Each row of numbers belongs to one of the nodes below and depends on some of the facts about them. Some rows are named. Which node is each other row?

Known rows:
  2   9   9   9  -2 -17   7  -6   2   3  -5  -8  -5  10 -10  -8  11 -13  -3 -22 -15 -17   1 -16  -4   3   1  10   6 -15 : kloskul
  6 -13  -7 -11   1  23   8  -4  -8   5  -2  -2 -11  11  -5  12  22 -19  -8  13   1  -7 -14   1  -5  -1  -7   2  -9   9 : kobun
 -8  -4  -5 -27   0   0  10   9  12 -10 -12 -21 -13 -32  20  18 -27   5  17  -3 -25   8 -13  41 -12 -20  24 -31   5 -24 : drubri
 -8  -1   7   1  -3  -9   3   2  13  -7   5  -4   6  -5  -4  -3 -18  38   5  -7  -1  25   0  -2   6   3   8  11  12  15 : grikil
-16   3  -8  17  20  -9  -5   5  -5  -7   4  -8  21   7  -6   9  -7  42  -1  -6  18  24  10 -19  16  22  -7  20  -1   5 : tamun
 -3   3  12  13 -18  -4  -3 -10   2   5  -4   3   3   7  -6 -14   3  -7  -9 -24 -11 -21  19  -7  -1   1  -9  -5  11  -9 : grubragan
 -4 -30   0  -2   8  11   9  -9 -13  -4   7  -1 -12   3  -5   1   9  14   0   6   1  27 -10   7 -10  -1 -10  -2  -6  15 : fizan
 15  24  -1   7  16   6  -1   7  -5  -6   0   4  20  11  -6   6   5  19 -15  -5  30   1   7 -32   5  11  -7  14  -1  10 : lumol
  7  -5  -5   1 -13  17   4  10   7  -3 -10  -4   7  -4   1   6  -7  26   7   6   1   4  12  -1  21  -2   1   4   3  12 : gepugel
  6  11  -5  -4   6   6  -4   6   4   2  -7  -8   6   9   4   4   2  -1   2  11   2 -19  -1 -11  11   2  11  11  -4   1 : biflepar
 16   7  13  14  -1  -9   9  -2   0   1  -6  -5  -7   6  -7 -10  13  -9   1 -16 -15  -8   8 -17   1  -5  -2   3   3 -10 : meplo
  3  -8   1  14   4 -12 -11   6   2  -1   1   4   9  -5  10  -6 -12  26  14   9   5  17  12   0  11   0   1  -2  -3   7 : lunon
 -3   7  12 -12   0  -8   7  -1   2   0  -4  -2 -20  -8   1 -13   1 -29   1  -3 -10  -3 -19   9 -11   2   7  -7   8  -7 : brigrer
  4  -4   1 -10 -13  18   8   4   1   5 -20 -12 -13 -11   1   3  12 -21   1   7 -10 -15  -8   5   7  -4   2 -16   2  -6 : ziston
 -2  11   0  -7 -12   3  -6  -2  10   3   1   6  14   4   4  -5 -12   8 -12  -3   3 -14   3   0  -1   4   3   0  11   9 : stedudin
  4  -1   0  -5 -16  -2   6   4   5   6  -6   1 -15 -14   5  -5  11 -40   5   5  -7  -7  -7   9   7  -5   3  -8   3  -7 : sefan
 -8   4   0   3   3  -5  -3   4   9  -5  -1  -7   8   2   0  -1 -11  26   8  -2  -7  10   1  -1  10   6   8  11   5   7 : plisavis
  1  -8  -3  18 -16 -25   9  -5   6  -1  -5 -12   8  -6  -6  -1   9  16  -3 -24 -13  -9  19  -6  -4  -9   3  -6  -4 -18 : modros

How the nodes are related:
bakle ρ [bunur klunegun pluklum traniskom]
bobrun ρ [grugral brugre lumol plemamak fogaple lobrum]
brekem ρ [voko brigrer mograses mufem groben]
datrikam ρ [rotrodrul stuzi trastol]
dava ρ [meplo zivur vubre fomal skosta mufem]
delota ρ [zarel kova pluklum]
deplur ρ [dusu brigrer]
depuli ρ [skurobram zogo ratel gregrak]
drakluskol ρ [vabil vagres feboti vamur tretrer]
drubri ρ [steso dumom traniskom]
drudra ρ [siskon steflol dufletrum]
drutril ρ [vagres dufletrum dumom mufem groben]
druvin ρ [zogo moro tidu skudrumal lagros taskes]
fizan ρ [meplon groben lobrum]
fluflek ρ [mima voko skinuklal]
gepugel ρ [ziston fidrum padu]
gomedri ρ [sefan kubor]
grikil ρ [brigrer kloskul nuruk trastol gridru]
grumu ρ [liflos vestoskom]
kigek ρ [todru kobun padu]
kipir ρ [steflol gregrak skoliguk]
kladel ρ [dumom fisti nuruk grutan]
kloflas ρ [dadrom nuklir dozakle]
kodegrol ρ [voko zarel gepin]
koski ρ [groska biflepar kubor]
kovam ρ [rotrodrul bunur skinuklal drozak]
lunon ρ [skinuklal taskes skoliguk debrebis]
mamo ρ [meplon ploskefo gregrak gridru zures]
mero ρ [sosko vovem tretrer]
modros ρ [traniskom]
motak ρ [zarel flofonor sefan]
muba ρ [riflok feboti liflos vudor]
plifer ρ [steflol voko moro taskes]
plisavis ρ [kloskul vamur]
puso ρ [fluskes sotratron]
redraven ρ [fofla lesken]
sena ρ [fipen vestoskom vovem]
sitrul ρ [bunur fomal vasko plemamak kloskul]
skizi ρ [siskon todru putil tretrer dozakle]
skoram ρ [pive steso klunegun traniskom]
stapa ρ [zarel stuzi]
stato ρ [fluskes dadrom fofla bekil liflos gridru]
stidrun ρ [groska kobun lobrum]
stusta ρ [biflepar tidu plemamak gugras ruru tretrer]
tabo ρ [brepas trastol grutan]
tamun ρ [brepas vagres somo ruru]
trazis ρ [steflol vubre brugre plapler]
troste ρ [plibros grugral lesken mugidu mebrun gridru plapler]
truflar ρ [stuzi]
tufevun ρ [zivur nuklir mebrun kubor padu drozak bobras]
tukliro ρ [groska fipen fidrum]
virun ρ [padu]
zenas ρ [vudor vovem debrebis]
zepir ρ [zarel sosko]
zeplon ρ [stedudin bekil grubragan]
zigu ρ [vagres sosko somo gregrak]
zisal ρ [pive zogo]
zofan ρ [skudrumal pluklum]
{bakle biflepar bobrun brekem dava delota drozak drutril feboti flofonor gepin gepugel gregrak grikil groska grutan gugras kipir kloflas kovam lagros lesken lunon mamo meplon mima muba nuruk plemamak plisavis puso putil riflok sitrul skizi skoliguk stapa stedudin steso tabo troste truflar tukliro vabil vestoskom zenas zisal zogo zures} Π a
{bekil bunur fluflek fomal grubragan kloskul koski liflos lobrum meplo modros moro pluklum skoram skudrumal stusta stuzi trazis virun voko vovem} Π c
{bobras datrikam debrebis drubri fipen grumu kodegrol pive ploskefo rotrodrul ruru sena} Π g
{brepas deplur dumom dusu kladel motak redraven vamur zepir zigu} Π f
{brigrer dozakle druvin fofla kigek klunegun padu plapler plibros ratel sefan sosko steflol stidrun traniskom vudor ziston} Π e
{brugre depuli drudra fisti fizan fluskes fogaple groben kobun kova kubor mebrun mero nuklir siskon skinuklal skosta skurobram somo sotratron tidu todru trastol tretrer vagres vasko zeplon zivur} Π b
{dadrom drakluskol dufletrum fidrum gomedri gridru grugral lumol mograses mufem mugidu plifer stato tamun taskes tufevun vubre zarel zofan} Π d

Which node is each row?
No name comes twice in this set of rows, the named rows included.
-14 -16   2   2  -4  22   7 -15 -18  -3  19   8  -1   0 -15  11  -4   9 -10  -9  10  16  10   9 -12  -9 -28  -7   4   5 => redraven
 13   3   2 -14 -13  18   8   4   0   2 -17  -8 -16  -7   0  -1  14 -29   0   8  -9 -20 -11   3   6  -4   3  -8   2  -6 => padu
  1   2   4 -27   9  12  -8   8   3   5 -12  -2 -24 -19  28  -1 -26 -38  22  12 -21 -11 -11  38  -8 -15  11 -28   5 -29 => debrebis
  1  10  11 -31  15  14  -2   5   2  -1 -10  -8 -21 -18  22   2 -29 -25  18   2 -21  -9 -22  35 -14 -16  13 -33  11 -23 => ploskefo
 -9 -34  -7   2   6   0   0 -16 -13   1   7   3  -6  -2   3   0   8  21  -2   7   3  19  -1  16 -15  -2  -8 -14 -15  10 => depuli
 12 -10  18  22   6  -2   6  -2  -8  -4  -7  -7  -4  -1  -6 -19   1  25  13 -17 -13   7  18 -14   5  -5 -10  -9  -3  -4 => trazis
-20 -36 -11   4   3   9   0 -10 -14   6   4  -4  -7   2   0  10   4   3   3  15  -4  16  -2  15   3   6 -14   1  -8   7 => mero
  1  -8   4 -19   0   1   0  18   8  -3  -6   0 -29 -37  26   1 -30 -22  34   6 -19  23  -5  41   6 -18  12 -24   7 -19 => kodegrol
 -6  -3   6   4  10 -11   0   4   5  -9  -1 -10   3   1  -1   0 -12  38  11  -1  -3  19   3   0   6   6   9   5   1   6 => drutril
-12 -15  -7  -9   9  10  -4 -11  -8   8   0  -2 -10  16  -2  11  18 -28  -8  14   0  -9 -19   7 -10   9  -7   7 -10   0 => tretrer
 15   8  11  20   1 -27  -4  -1  -1   7  -1  14  -7   4  -2 -20  11 -32   7 -12 -10 -14  11 -14  -1  -2  -4   3  -3 -14 => voko

Now the same nodes, written a new way:
Some nodes and their rows:
-11  -8  13  21 -17 -19 -31   2  33  24 -19   7  -9   0  12 -26  -3   7  -3  -1 -15 -22  -6   3  14   6  10  11 : bobrun
  9 -13  -9  12 -10  13  24  10 -24  32  21 -30 -11  -8 -20 -33   4 -17  -1  20  26   0  -5 -11  10  10   3  12 : fizan
-21  10   5  -3   6  23   3   4   5  18 -12  -2 -11   4  -1 -33 -10  -5  -5  -1   7  31 -11  -8   8   3 -36   4 : plifer
 10   7  16 -35   5   4   2 -20  18   5  14  -3  11  -1   7  -4  -3   3   3 -15   3  36  12 -18  18 -18  -1  -7 : modros
 13   5  -1  -5   1  20  -5   5   6   7  -3  -7 -18  -9 -18 -20   4   5  -4 -10   3  19  -3  -5  21  20 -49  -3 : drakluskol
 14   0  -8   2   5 -20 -21  11  34   5 -28  13 -15  -6  14 -11  -5  -6  11  -8 -14 -17 -16  11  -1  20  -8   6 : zenas
 15   0   8  -3  32  -5 -26  -1  36   9 -25  12  -4 -17  28  -4 -25 -10   4   1  -4  -5 -14  10   6   7  15  14 : delota
-16  -9   4  17 -17 -13 -17  -2   7  -3 -10  11  -2  16  22  12  -1  10   0 -10 -20 -26   4  20  -7   1   9   8 : meplon
  3   3   0 -12 -16  26   2 -16  -7 -12  22  -7  16  18  -6   9  10  24   7 -16  -3  22  16   1   2 -14  -2 -14 : kloskul
 -7   6   0  -5  26  39  12  -4 -15 -24  -6  -2   6 -15   1  19 -21   5  -3   2   9  21  -3   1 -20  -4 -26  -5 : zarel
-20  -4   2  -7  -6 -33 -13  -6   4  -2 -10  17  -7  -1  40  16 -14  -4  -9 -21 -19 -10   5  21 -14   2   6  15 : zogo
 16   3 -11 -27 -13   1   6   2  -3 -21   5   5   8  12 -17   0  10  17   9 -20  -1  27   2   2 -19  -8 -17 -19 : vovem
 18 -18 -24   2 -18  -3  31   4 -48  -3  28 -25  -6 -23 -25   0   3 -11 -10   3  26  -5   4   3 -15  19   1   1 : tretrer
 -1 -15  -9  15 -12  15  32   1 -39  13  29 -29   1 -14 -16  -7  -5  -9 -12  20  25   0   0  -6  -4  -2  15   4 : skosta
-17  14   6  -5  -2   2  11   5  -1 -26  10  12   5  21  -4  15  33   3  16   7 -16  -3  12 -18  -7 -11 -11 -12 : fofla
 -1   8  -5  15  20 -29   0   6 -10 -21 -27  14   1  -6 -14  25  11 -15 -15   4   6 -32   0   1 -10  13  -3  -4 : fipen
-25  -4  17  12 -13  14   9   0 -13  -4   2  -9  -4  10  -4  -2   0  12   0   6  -3   3   6 -18   1 -15 -28  -8 : mugidu
-20  -3  10  13 -13  24  15  -1 -21 -17   8  -8  -6  16   3  16   4  14   4  -3  -9   0  10 -11  -5 -12 -36  -9 : gridru

Name these rows:
No name comes twice in this set of rows, the named rows included.
-23   1   4  13  -7  32   1  -8 -21 -11   7 -12   3   6  -2   8  -7  14 -10  -5   3  15   8   6  -4  -4 -19  -4 => mufem
  3   1  14   6  -5  15  10  10  20   6  -6  -8 -22   2  -7 -10   7   0  17   7  -5   2  -9 -31  22  -4 -47  -4 => stato
 -3   4  -1   2  10 -17 -23   6  33  19 -28  15 -12  -1  23 -19 -15 -10   5  -4 -14  -9 -17  15   1  10   0  15 => lunon
 -9  -1   4 -11 -32   4   2 -11 -10  -6  13  -3  17  22 -18  -7   7  29  -2 -12  -2  21  11  -2 -10 -20   1 -14 => lobrum
 -1  20   5   7  40  -9  -5  -7  12   9 -16   5  -5 -10  12  11   2 -33 -16   1   4 -17   9  -3  38  11   5  13 => drubri
 11   5  -2 -16   4  35   7 -10   1 -18   6  -5  20   8  -1  17  -6  17  14  -6   4  33   4  -1 -10 -21   3 -14 => stuzi
 15   6   4 -26 -10  -2 -14  -4  22  18   5  -5   5  10 -24 -35   5  12   2 -16   3  34  -1  -8  15  -1 -11 -13 => stusta
  9   7  14 -43   4  -2   4 -17  22  13  14  -4  10  -9   6 -11   0  -1   3 -13   4  39   9 -20  23 -14  -7  -3 => skoram
-21   2   2  11   2  43   1  -6 -14  -4   2  -7  -3   4  -2   5  -9  13  -4  -3   3  20   5   3   2  -5 -26  -3 => mograses
 13  -1  -1 -22 -23   3  17   0  -7 -21  12  -2   2  20  -9  14  18  20  21 -14 -10  15   6 -15 -14 -14 -25 -19 => liflos
 -7  -8  11  14   4 -14 -20  -3  10 -15 -16  13   8 -12  19  18 -16  10  -3  -2 -12 -24  -3  10 -13  -5  21   6 => drozak
  0 -18 -17  14 -17  17  31  -2 -48  11  35 -30  -4  -5 -12  -1   1 -11  -9  12  23  -2   4   3  -8   3  14   6 => groben
  8  -1   7  18   1   6 -33  -1  39  14 -11   3 -12   4  20  -2  -4   2  12   2 -17 -22  -4  11  23  13  11   9 => grikil
 -9   6   4 -36  -3   0  12 -10  -2  -5   8   1  13  16   7   0  -8   5   0 -20   2  42   5  -5 -15 -19  -3  -8 => skudrumal

The same nodes again, as new rows of numbers:
Known rows:
 -5   2 -16  -6 -18  -7  -1   9  -2  -4   2   3  -4 : trastol
  0  -2 -15  -1 -17   4   0  16  -1  -3   7   5  -2 : skosta
 -4   2 -15  -3 -12 -10  -1  11  -4  -3   4   5  -3 : fisti
 17   2  -3   2  23 -12   3  -7  -4  -8 -11   7   4 : drutril
  3  -6  -2   7   7 -32  -1   0  -2  -1  -7   1   3 : fluflek
-21   9  -1   0  -8   3  -3  24   4  -5  11   1   0 : sosko
 15   2  -8  -2  19   9   2  -9   0  -8 -20  -2   1 : flofonor
 -2  -7 -15   0   8  -5  -6  16  -1  -3  -4   9  -2 : zeplon
  5 -10   0   5  -2 -24   0   2  -2  -2  -8   5   6 : trazis
 15  -2  -2   4  31   3   2  -3  -1 -10 -17   7   3 : skizi
 21  -3  -3   4  24  -3   2  -4  -2  -8 -13   8   6 : bobrun
  0  -4  -4   0 -15 -19   1  -6  -1  -3 -12  -4   1 : bunur
 -2  -2 -14   0  -9  15   0  18   2  -3  -1   1  -5 : kubor
 19   1  -4   2  23 -11   2  -6  -4  -7 -13   7   4 : brekem
 -3  -3  -3   4  -5 -10   0  -5  -3  -2  -8  -5   4 : skudrumal
-14   4  -2  -2 -16  14  -2  27  10  -3   4   2   0 : padu
 -2   0 -15  -1 -13   0   0  14  -2  -2   4   4  -3 : vasko
 22  -4  -2   0  23  -1   0  -4  -1  -6 -18   9   6 : troste

Rows to name:
No name comes twice in this set of rows, the named rows included.
-16   5  -1  -2 -10   7  -3  27   8  -5   5   4   0 => dozakle
 16   2  -5   4  26   2   0  -7  -6  -6 -11   1   6 => zisal
 12   0  -4  -1   8  29   4  -7   1 -12 -20   0   2 => groska
-12   4  -4  -3 -21   6  -4  26   6  -1   9   4   4 => plapler
 16   4  -7  -3   8   5   1 -12  -4  -7 -14  -2   4 => steso
 18  -2  -4   1  23   1   0  -7  -4  -7 -14   8   6 => mamo
 15   1  -4  -1  21  -8   2  -9  -4 -10 -15   7   3 => plisavis
-10   3  -3  -3 -16   1  -5  27   7  -1   7   6   4 => plibros
-13   7  -4  -1  -5  -3  -3  27   8   0   3  -1  -1 => sefan
 -1  -2  -5   1  -8 -17   0  -5  -2  -1 -11  -7   3 => pluklum

